Each row has a class, written as a number after it.
[ 32 -49 -58 -38  -2   9  69  21 -15   4 -14  -2 -38  26  32  -7  19  15
  11  39   2   0  -6 -23  56  23  49  27  24 -10  22  18 -12  19  -9   2
  -1  53  21] => 4
[ 17  18  26  33  15   2  37   6  27  19 -55 -20   4 -10 -28   9  13   1
  52  30  18  44 -33 -14 -17 -29  14  30  20   8  -9 -16 -10  53 -13  15
 -23   5  27] => 7
[-54   2  17 -18  -6 -78  24 -51   7 -77  25  11  76  14  28  15  35 -43
 -11 -29   9  26 -37  42  11  -1 -29  33 -43 -22  11   3   2 -12 -39  -1
  23  35  -4] => 8
[ 33  -1 -48 -45   8 -21 -31 -23  -7 -54  -4  42  25  46   6 -32 -12 -85
 -49 -10 -25 -19 -13  26 -17  14 -42  57 -41 -35   6  40  -6 -46 -24   0
   8   9 -20] => 4
[-75 -72  66   8 -21  -5  37   0 -20 -56  19   9  18  32 -35  -2  39  -7
 -56  10  16  11 -65  46  57  -4   1  26   1 -15   4   7  17  57  21 -19
   3  30 -37] => 8
[  0 -62  14 -27  -7  52  -7   0 -12  -5 -25  28 -18  28 -73 -16   3  34
 -32  16 -11 -13  -5  -1  18 -13 -12   8   0 -31  12  15   3 -11  20 -13
   5  35   3] => 5
[-29  -1   8   4  -5 -12  -6 -21   5 -23  10   7   2 -10  20  16 -11   9
  16 -31  -5  -1  12  13  13  14   8 -19 -10  -6   3  -9   0   9  20  -8
  17  39   1] => 0
[ 60  39 -28 -38  10  14 -60  21 -19  13   1   9 -16  15  49  -6  16  -3
 -30  -9   0 -48  60 -63 -10  30  52 -36  30  -6 -26 -40 -14 -10  24   1
  -9   7  14] => 6
[  5 -51 -34  -8 -12  67  36  -6   3  34 -30  15  -7 -16 -11 -30 -28   1
  12  41 -16  39   7 -21 -10   1 -15  35  -6 -14  15  16  12 -35  -5 -19
  23  24  -2] => 5
[-37  30  11   8  12  36 -41 -25  -4  28  -2  14  30 -14  -5  -4  -8 -15
  26   9   4  36   2   1 -42 -21 -39  18 -29   9  -1 -14  17 -34  -6   3
  -1 -69 -12] => 1
[ -5 -90  17  -2   0  46  56  38 -14  25 -75  11 -40  20 -98 -37  28  52
   8  65  23  31 -49   6  52 -29  23  58  39 -20  20  35 -14  66  26 -14
 -21  38  -3] => 3
[-106    0   82   58  -38   45    8  -14   27   19    4    2   15  -54
  -67   10  -14   23   24    5    5  101  -44   42    2  -26  -38   15
   -6   17   16  -11   24   24   25  -21   26  -23  -36] => 6
[ 24 -15  -2  13  15  14  31  11 -12   4 -55  -2 -10   0 -59  -7  26  46
  26  26  19  11 -29  -7 -20 -10  -6  58  15  -7   1   8 -14  17 -17  17
 -22 -19  26] => 2
[ 66  34 -70 -25   8 -20 -24 -48   0 -42   0  17  55  -4  65   7 -17 -55
 -31 -41 -26 -18  48 -15 -56  28 -36  34 -23 -19 -13   3  -7 -78 -28 -26
  27  42   7] => 3
[-57 -14  41  19 -10 -18 -15   0   6 -61  55   2 -26  -8 -75  37  -5  91
 -27 -61   8 -34 -29  61  23   9 -16 -36 -31  10   1 -12  -7  34  31  18
  36   4 -11] => 0
[ 33  11 -36  21  20 -16  61  33   9  26 -29 -30 -28 -28  46   6 -20   6
  59  27  15 -22   7 -28  35  -7  96   8  30   8 -26 -26 -21  83  31  19
  -9  50  30] => 8
[ 48  48 -31   1  19  50 -80  18  -1  66  45 -15 -13   1  39  36 -20  35
  20  -7  -9 -55  66 -37 -24  12  45 -75  10  34 -29 -45  -3  13  68  -4
  -7 -43  26] => 1
[-28 -27  14  -8 -13 -19 -11 -27  -5 -44  27  17   9   5 -31  15   6  46
 -19 -41  -3 -44   1  31  31   6  -4 -31 -13 -19   8  -8  -3  13  21  -3
  23  56  15] => 5
[ -6  62 -39 -41 -11 -50 -88 -56 -15 -73  69  37   8  -4  80 -18 -15 -44
 -15 -70 -31 -59  43  -2 -38  68 -38 -55 -32 -20  11 -16  -7 -73 -30  20
  25 -33   8] => 4
[-47 -77 -10 -34 -19   3  46 -40  12 -44  30  20  35  12  35   2 -10 -48
 -31  -3 -11  46  -9  -4  47   1 -14  27 -41 -18  17  14  28 -42  -6 -27
  49  83 -28] => 5
[ 26   9 -37 -29  20  95 -58   6 -35  26  24  -5 -46  -4  23 -21 -35  21
 -19  13 -17  -8  57 -49 -14  18  -3 -23 -35  -8   2 -16  13 -66  -3   1
   9 -53  12] => 0
[-34  26   7   8  -3 -17 -61 -37   5 -38  81  -1  13 -28  43  42 -33  33
  15 -73 -10 -44  55 -11  17  24   4 -99 -37  19 -16 -42   8 -17  49  -3
  25  14  18] => 1
[-16   9 -10   6  -7 -10  -1  -7  12 -52  33   4  -7  -3  -3  10 -22  21
 -16 -38  -9 -27  -4  26  11   9 -15  -9 -27   3  -1  -9 -13  13   4  24
  26  -3   4] => 7
[ 52  10 -43   2   2  38  -6  -9   1  20 -14   1   4 -27  -4  -5 -32   5
  28   7 -15   8  32 -20 -61  14 -23  20  -9  -4  -8   1   2 -53  -6  -6
  12 -22  13] => 2
[ 45  44 -29  17  12  25 -20  11 -39   3 -16  20  -2   5  60 -39 -27 -70
  -7  41 -15 -40  37 -29 -50  27  20   1   2   4 -26  -5  -1 -15  -6  -9
 -33 -45   0] => 6
[ 16 -24 -44 -14  20 -33  42 -25  -5 -38   6 -10   2  -8  31   0  -6  29
  30 -11   6   9  10 -23   6   9 -21  20 -43  -1  13  21  -3 -42 -48  23
   5  22  44] => 1
[-36 -20  16   4 -16  34 -11 -28   0 -17  16  18  29  -5  -2  -2  -5 -35
 -13  -5  -7  37   0   4   2   1 -27  17 -21  -6   0  -2  23 -31  10 -23
  23  -1 -30] => 2
[-23 -48 -40  -4   3 -69  89 -10  -1 -46   1  14  13   8  66 -15  -4 -35
  27   9   6   7 -17  14  69   9  35  51 -20  -5  15  24   0  32 -18  15
   6  80   1] => 1
[ 15  47  30   8  10 -46 -22  -8  33  11 -22 -21  41   6  47  65  22 -32
  30 -44  10  -7  33 -27   0 -12  65 -34  24   0 -32 -43  -4  47  55 -28
  -3  70   7] => 0
[ -5  21 -36  31 -10  -7  -4 -37 -45 -65  21  50 -10 -22 -37 -76 -42  -7
 -16   3 -30 -61 -18  70 -61  47 -77  21 -51  -8  26  37  -7 -42 -77  29
   3 -59   9] => 2
[-28  47 -27   9   3 -18 -42 -18   8 -35  61  22   4 -23  95   1 -65 -81
   7 -23 -22 -30  49 -15   1  21  24 -57 -45  13 -18 -22   6 -21   9   7
  16 -22  -8] => 6
[  3   8 -11   1  -3  61 -56  -4 -44 -31  35  30 -18   2  -9 -45 -20  22
 -55   2 -28 -49  20   3 -41  51 -17 -28 -43   2  -8   0  -1 -40  12 -10
  14 -40 -16] => 0
[ 18  -9  11  22  11  48  -9  24 -42  12  10 -13 -41  -2   1 -17 -10   6
 -26  20   3 -49  19 -33   6   9  43 -43   9  14 -27 -16   6  22  33  -7
 -23 -22   1] => 2
[  0 -10 -10 -26 -12  25 -60 -23 -27 -36  30  21 -17   0 -57 -10 -15  59
 -26 -37 -14 -38  19  23  -4  32 -57  -9 -36 -31  19   6   0 -41  -4   1
  24 -21  22] => 4
[-47 -63  44  36   5   7  61  17  -9  -3  -9  -2   6  10  48 -16  26 -56
 -12  39  19  18 -25 -34  86 -12  93  -3  20  -5 -18 -12  18  76  45 -21
 -25  65 -23] => 1
[-17 -31 -14 -29  -6  80 -70  -7 -33   1  46  48  -7  39 -36 -35 -11  13
 -56   9 -37 -19  12  22 -21   7 -58  -4 -30 -16  22  24  15 -79  15  -8
   6 -66 -28] => 1
[ -43  -50   29    3  -10   26   66   -1  -28  -12  -45   19    7   27
    8  -63    9 -101  -26   69   -3   64  -55   -3   38  -16   40   78
  -11  -26   19   23   18   39    5  -35  -13   48  -42] => 4
[ 31  80 -31  18  24  33 -48 -13  -7  17  -2 -11  13 -23  -1   2 -27  19
  46  -5   4  -9  11  10 -81  -2 -42  -1 -14   4 -12 -15 -15 -21 -23  21
 -10 -89  33] => 8
[ 71 -26 -75 -20  29 -13  81  32 -11 -12 -67  -7 -28  23   6 -20  -2   4
   6  36 -10  -3 -13 -23  19   6  33  94   7 -30  10  39 -28   3 -22  15
  -5  63  25] => 0
[ 18 -23 -10   4  13  63   2  38   6  35 -38  12 -28  18 -49 -11 -12   2
  -3  39  -3  12 -22  -6  -4 -18  30  43  18 -15  -4  -1  -3  24  41  -1
  -3  -5 -29] => 0
[ 30 -50 -52 -59   3 -12  28  -4 -16 -58 -12  35  16  59 -13 -25   6 -30
 -52   8  -9  -8 -36  17  35  13 -14  91 -27 -38  20  37 -12 -23  -9   9
  15  46 -16] => 4
[ 12 -45  18 -19  -2  55  35  20   7  32 -61  -2  38  32 -76   9  54   8
 -43  32   9  57 -36 -13 -13 -26 -16  90  23 -25  -8   9   7   0   5 -36
   9  44 -24] => 5
[ 11 -12  -3  -2  -2  32  26  -6  21  29 -27  -5  39   0  61   8  -2 -77
  -3  26  -2  68  18 -43  15 -23  40  41   0  -7 -21 -25  27  -4  17 -38
  14  59 -31] => 7
[ 42  42 -24 -27  16  31 -88 -16  -8  -9  47   6  15  10  69  24 -20 -30
 -21 -21 -22 -24  69 -44 -24  30  20 -50 -41  -1 -24 -38  10 -62  30 -18
  22 -26   5] => 0
[ 30  74  -5  27  10 -48 -24 -14  38  -3   2 -21  29 -27  57  40 -17   7
  61 -48  -2 -39  45 -24 -15   2  48 -54   3  12 -36 -49 -21  40  35   9
  -6  48  36] => 7
[-40  10  -8 -12 -12  17 -60 -15  -9 -12  95  -9 -20 -10   1  28 -18  76
 -26 -49 -27 -68  23  10   5  29 -15 -94 -14  18   8 -20  -4 -15  37   9
  29 -20  12] => 5
[ -62   -9   51   29  -22   58   -7   -8    3   32  -53   29  -21  -28
 -105  -27  -10   22   39   34   -3   58  -47   32   -1  -32  -13   36
    7  -16   28    7    6   30   26  -12    8  -27  -19] => 4
[  3  39   3  36  17 -48  34   5 -14 -35 -35  -1  11   1 -16   9  23  17
  11   6  19 -45 -30  28 -21   4  -1  37  19  -2 -22   6 -30  56 -23  19
 -26   8  20] => 6
[ 27 -23 -19 -29  11  11  -2  19  -9 -19 -25  28 -13  41 -42 -12  -3  -7
 -43   9  -6  -7 -15  16 -14   3 -18  57 -17 -18  -1  22  -5 -16   1   0
  10   8 -26] => 0
[-26   6  -4  23 -13 -15  64 -18  31  -1 -24 -23  32 -39   7   8   9   4
  39  -1   4  69 -30  -1  -5  -9  -3  50  -2  -2   7  -4  -5  14  -7 -10
  31  51   3] => 8
[-13 -22  17 -28   3  43 -77  14 -17 -21  72  -1 -16  24  32  29 -21 -17
 -69 -27   0 -33  47 -36  53   0  47 -56 -23   7 -34 -43  26   3  83 -21
  18   5 -35] => 6
[114  32 -39 -13  24  96 -33  23  -2  68 -67 -12  19  10 -51   5  -1  20
  -6  33   1  17  21 -25 -93 -14 -29  60  22 -16 -34  -6  -9 -34   4 -23
 -10 -28  17] => 8
[ 34  23 -38   6   3  61 -27  17   1  39   0   8  -2  13  -6  -3  -3  45
  13  20 -17 -26  11  -7 -35  12   4  -6  21   7  -3 -14 -20   7  26   5
 -10 -31  14] => 7
[ 45  67  -3  -2  12  41 -62  35 -20  58 -32  -5 -45  -8   1  -6  20   5
   2  10   3 -38  26 -50 -31  18  50 -41  57  11 -30 -45 -18  24  34   7
 -24 -59   9] => 4
[ 13 -27   0  27  13 -36  94  13 -16 -28 -71   3  16  25 -46 -28  47   1
  -1  38  18 -21 -71  32 -12   0   5  73  30 -10  -4  35 -27  74 -41  11
 -37  58  14] => 5
[-43  14  50  25   4   0 -25 -13   5 -12   8  -3  34   4 -24  20  40 -23
  25   5  20  37 -29  22   6 -16  -7  13  -2  -9 -11 -21   8  34  18  -5
  -3 -39 -11] => 2
[ 47 -57 -19 -31   4  83   2  26 -29  10 -27   0 -46  20 -90 -10  -3  86
 -36  27  -3   6   7 -23 -18  -4 -43  51   5 -15   5  31  -1 -42   6 -12
   8  -2  11] => 6
[ 41  39 -18  32  17  20 -14  23 -35 -10   3   0 -28  -6 -11  -1  -7  61
 -12   8   7 -84  16  -7 -27  25  22 -12  14  11 -33 -21 -26  32  18  17
 -17 -25  26] => 6
[-21  47   4  12  -8 -14 -44 -49  13 -43  -7  41  51   7 -22   0  -7 -25
  15 -34 -24   0  -2  52 -51  12 -64  20 -30 -28  15  10  -7 -30 -15 -13
  18   5  -2] => 0
[-81   1  66  10 -28 -43  19 -10   7 -21  -5  23  -1  -1  41  -4  15 -84
  10  16   7  37 -17   6  35  -5  35 -19  25   9   6 -18  19  48   8 -12
  -5  21 -38] => 6
[  0 -15  18  -2   2 -18  40  -3   3 -18 -59  17  10  17 -50   0  17  11
  18  21   7  15 -22  14   8 -27   4  60   8 -24   9  23 -15  29  -7  -4
 -11  58  19] => 6
[  0   3 -18  -4  10   5  13   5   7  -4 -14  17  11  18  29 -15 -14 -55
   6  25  -6  10 -12   4  14 -16  24  39  -3 -11  -8  -1  -1  21   5   7
  -3  13 -21] => 7
[ 46 -38 -25  -3  15  72  30  31 -41  22 -43  20 -23  35 -19 -62   9 -34
 -34  78  -1 -10 -11 -27   5   2  35  55  10 -20  -3  15  -2  14  -2  -9
 -27   4  -4] => 2
[-46 -10  40   0 -13   3 -11   1   2   6 -15  22 -10   0 -30 -23  31 -23
  -7  17   3  18 -37  17  12 -12   2  -3  34 -19   9  -9   3  15   5   7
  -2 -25 -25] => 8
[ 29 -22 -34 -43  18  36  -7  -3 -28 -10  -8  12   7  36  30 -14   9  -8
 -35  22  -6  10  13 -32  10   9  12  45 -28 -31   7   1   3 -49   2 -10
  11  12  -3] => 0
[-36  36  -8  16  -4 -40 -10 -46  17 -50   7  26  27 -17   2  12 -20   0
  32 -46 -15 -20   4  38 -22  16 -30 -10 -34 -20  15   0 -14 -13 -16   6
  25  24  17] => 0
[ 43  72 -65  -3  -4  -7 -59 -57 -15 -31  12  35  52 -16  30 -19 -26 -39
   3 -34 -27 -10  29  22 -95  44 -76  46 -42 -28   5   4   0 -90 -46 -11
  30 -38   6] => 4
[ 23 -10 -35 -43  -4  22 -41  -1 -25  -3  27  19 -34   5  54 -31   6   6
 -44 -15 -23 -25  48 -44   5  50  21 -40   1 -18  11 -18   2 -64   2   2
  18   7  -1] => 0
[-28 -66  11 -25 -22  36  27   8 -21   2  -8  29 -44  10 -13 -55   1  -2
 -25  51  -1  32 -18  -6  50   2  12  15   5  -9  32   7   9  -2   9   5
   6  10 -18] => 6
[ -7  60  12   4  14 -17 -18 -15  15  11  -2 -11  40  -3 108  27   3 -96
  36   7  12  41  33 -42 -12   5  60 -13 -17  11 -26 -46  17  20   5 -26
   1  13  -9] => 0
[-29 -46 -29 -28 -26  48 -29 -14 -19  -1  70  41 -13  18  12 -40 -21 -11
 -28  24 -34 -11  12  22  28  26 -10 -18 -36  -8  37  10  15 -46  19  -1
  28 -37 -20] => 2
[ 83 -55 -82 -66  12  73 -32  29 -44  16  23  14 -48  44   2 -32 -13  56
 -51  34 -25 -68  45 -37  24  29  20  -5   0 -11  13  21 -14 -45  29  -3
   0  -7  18] => 3
[ 30   7  -8  35  22 -89  80  11  -4 -43 -59 -21   6  -1   4  13  45  14
  15   2  27 -59 -36  12  10   5  53  35  42   1 -25  13 -42 105 -17   8
 -33  77  32] => 3
[  8 -50  -1  -3   3  18  35  20 -28 -13  14 -12  -8  22  33 -10  30  -5
 -41  22  10 -32   4 -51  62  17  80  -9   7  -4 -16 -18   3  40  35 -13
  -8  56   0] => 2
[  1   4 -25   9   7  60  -4  19 -11  65 -24  18 -12   6 -23 -24  -6  18
  33  49 -15   0  -5  11 -20  -6  -6  22  32   4  11  10  -4   4  15   8
 -28 -37  -5] => 1
[-93   3  26  58 -16 -34  32 -27 -15 -60  43   1 -17 -58 -30 -20   7  56
  15 -17  13 -19 -47  56  19  24  -3 -19 -14   7  21  -3 -10  67 -31  14
  20   4   8] => 3
[-66  43  60  19   3 -33 -48 -44   9 -28  19   3  71 -14  19  11  32 -57
  -7 -32  16  44 -18  26 -19 -16 -15   2 -25  -1 -14 -27  11  16   3 -23
   1  -8 -30] => 3
[-14  16  28  21  11 -27  20  28  11  22 -24 -12  17  18 -28  47  59  45
  19   0  16 -13 -28   9   3 -10  36  14  54   9 -18  -8 -21  79  30  -2
 -24  23  10] => 1
